Below are the code and all the weights of a small trained network. Each question names an input and a class and asks about switching units off, where a switched-off unit gives its printed mean instead of its output.

import numpy as np


def w(rows, s, z=0):
    codes = np.array(rows[::2]) - 128.0
    scale = np.full(codes.shape[1], s)
    scale[-1] = z or s
    return codes * scale


def f(y):
    return y / 2 * (1 + np.tanh(0.7978845608 * (y + 0.044715 * y**3)))


def log_softmax(a):
    a = a - a.max(-1, keepdims=True)
    return a - np.log(np.exp(a).sum(-1, keepdims=True))


def net(x, mask):
    res = np.array(x, float).reshape(1, 3) / 4 @ E
    y = f(res @ A[0][:, :-1].T + A[0][:, -1])
    res = res + np.where(mask, y, B[0][:, -1]) @ B[0][:, :-1]
    return log_softmax(res[-1] @ U[:, :-1].T + U[:, -1])


A, B = {}, {}
E = w([
[87,150,116,172,97,108,232,200,183,203,151,86],'x0',
[71,168,154,68,117,63,183,99,20,140,91,141],'x1',
[158,207,254,107,192,194,85,180,152,233,108,170],'x2',
],0.0089)
A[0] = w([
[117,21,71,171,116,140,126,41,168,95,187,67,74],'N0',
[158,228,250,120,157,236,127,176,122,195,122,145,125],'N1',
[211,29,49,161,180,236,80,148,202,143,164,125,111],'N2',
[86,171,155,40,114,54,153,94,13,136,72,166,100],'N3',
[186,154,116,83,89,171,20,106,75,26,19,203,40],'N4',
[187,48,140,199,130,196,54,122,240,82,199,42,162],'N5',
[65,38,39,219,105,44,175,81,91,61,208,40,235],'N6',
[102,78,83,125,61,34,185,56,70,57,82,77,70],'N7',
[158,207,221,100,201,177,81,77,119,222,55,178,51],'N8',
[34,177,87,181,118,91,215,223,187,216,152,55,103],'N9',
[174,117,141,69,182,123,42,56,101,38,122,180,46],'N10',
[218,81,169,161,138,193,119,139,205,63,221,135,41],'N11',
[134,25,85,138,97,88,114,54,91,101,180,80,64],'N12',
[86,186,109,47,113,109,165,102,35,183,83,100,245],'N13',
[230,97,132,88,161,140,93,84,80,67,157,206,255],'N14',
[21,118,190,67,170,69,200,85,17,135,51,117,80],'N15',
[68,143,152,174,89,89,254,232,156,141,180,76,35],'N16',
],0.0061,0.0082)
B[0] = w([
[55,159,140,195,222,131,120,51,93,76,150,136,168],'N0',
[118,140,172,158,198,184,194,129,62,110,170,190,196],'N1',
[133,207,88,151,69,89,45,106,92,196,88,67,179],'N2',
[92,198,87,179,101,42,57,98,118,192,103,56,181],'N3',
[35,71,72,75,88,61,111,133,223,26,230,119,162],'N4',
[178,187,118,150,96,77,64,138,87,204,67,77,197],'N5',
[187,138,175,108,148,169,187,142,88,119,99,161,251],'N6',
[52,151,176,200,187,177,156,78,80,83,144,150,190],'N7',
[18,150,172,193,203,178,156,42,86,79,192,169,175],'N8',
[78,76,101,39,74,89,146,178,207,108,195,159,193],'N9',
[30,81,95,77,108,71,115,147,240,60,224,121,161],'N10',
[44,210,82,221,142,62,72,36,137,72,192,57,150],'N11',
[41,125,189,176,181,159,178,41,108,62,186,143,165],'N12',
[199,136,140,115,62,121,93,184,93,193,67,88,210],'N13',
[186,60,154,34,91,111,157,218,169,152,108,169,204],'N14',
[78,216,68,171,111,46,42,54,112,168,115,60,181],'N15',
[10,116,93,80,135,32,137,102,214,55,197,112,168],'N16',
],0.011,0.016)
U = w([
[104,190,78,205,88,61,41,73,86,171,92,44,31],'0',
[75,118,177,212,209,198,196,62,59,53,170,193,20],'1',
[65,45,85,34,79,68,142,154,252,53,213,145,30],'2',
[213,76,164,67,57,178,169,203,72,206,47,168,253],'3',
],0.014,0.0072)

Each question gives the input, the list of numbers given to net, and the class t.
The units are the neurons (one row each of A and B). Each row of codes is followed by its name. A weight is (code - 128) times the scale printed after its matrix; where a second scale follows, it is the last column's (A, B and U).
mask holds one flag per neuron, in row order. A switched-off neuron (its flag False) gives its mean, the last column of its row in B, instead of its output. The means were averaged over made-up inputs and are rounded, as every weight is.
A unit's drop is (log p(t) with every unit on - log p(t) with that unit switched off) / (log p(t) with every unit on - log p(t) with every unit switched off).
most important unit: the unit with the biggest drop
top k neurons: the k neurons with the biggest drops, biggest first
drop when u is switched off: that unit's drop, to one decimal
input [1,-3,0], class 3: most important unit : N15
input [6,-3,-6], class 1: top 2 neurons : N6, N0
input [-7,5,-4], class 2: top 2 neurons : N4, N10
input [-4,2,3], class 2: top 4 neurons : N6, N5, N7, N4
input [7,-5,7], class 1: top 2 neurons : N1, N14
input [-6,-4,6], class 1: top 2 neurons : N8, N1
input [8,2,7], class 2: top 4 neurons : N9, N16, N7, N6
input [3,0,1], class 3: top 2 neurons : N4, N10
input [-7,5,6], class 2: top 4 neurons : N4, N10, N14, N7
input [-6,-4,7], class 1: top 2 neurons : N8, N1
input [2,-3,-3], class 3: top 2 neurons : N15, N3
input [0,3,2], class 3: drop when N11 is switched off : 0.2
input [7,-6,6], class 2: drop when N13 is switched off : 0.6
input [-2,-3,1], class 3: top neuron : N15
input [-7,-6,-2], class 2: drop when N10 is switched off : 2.6
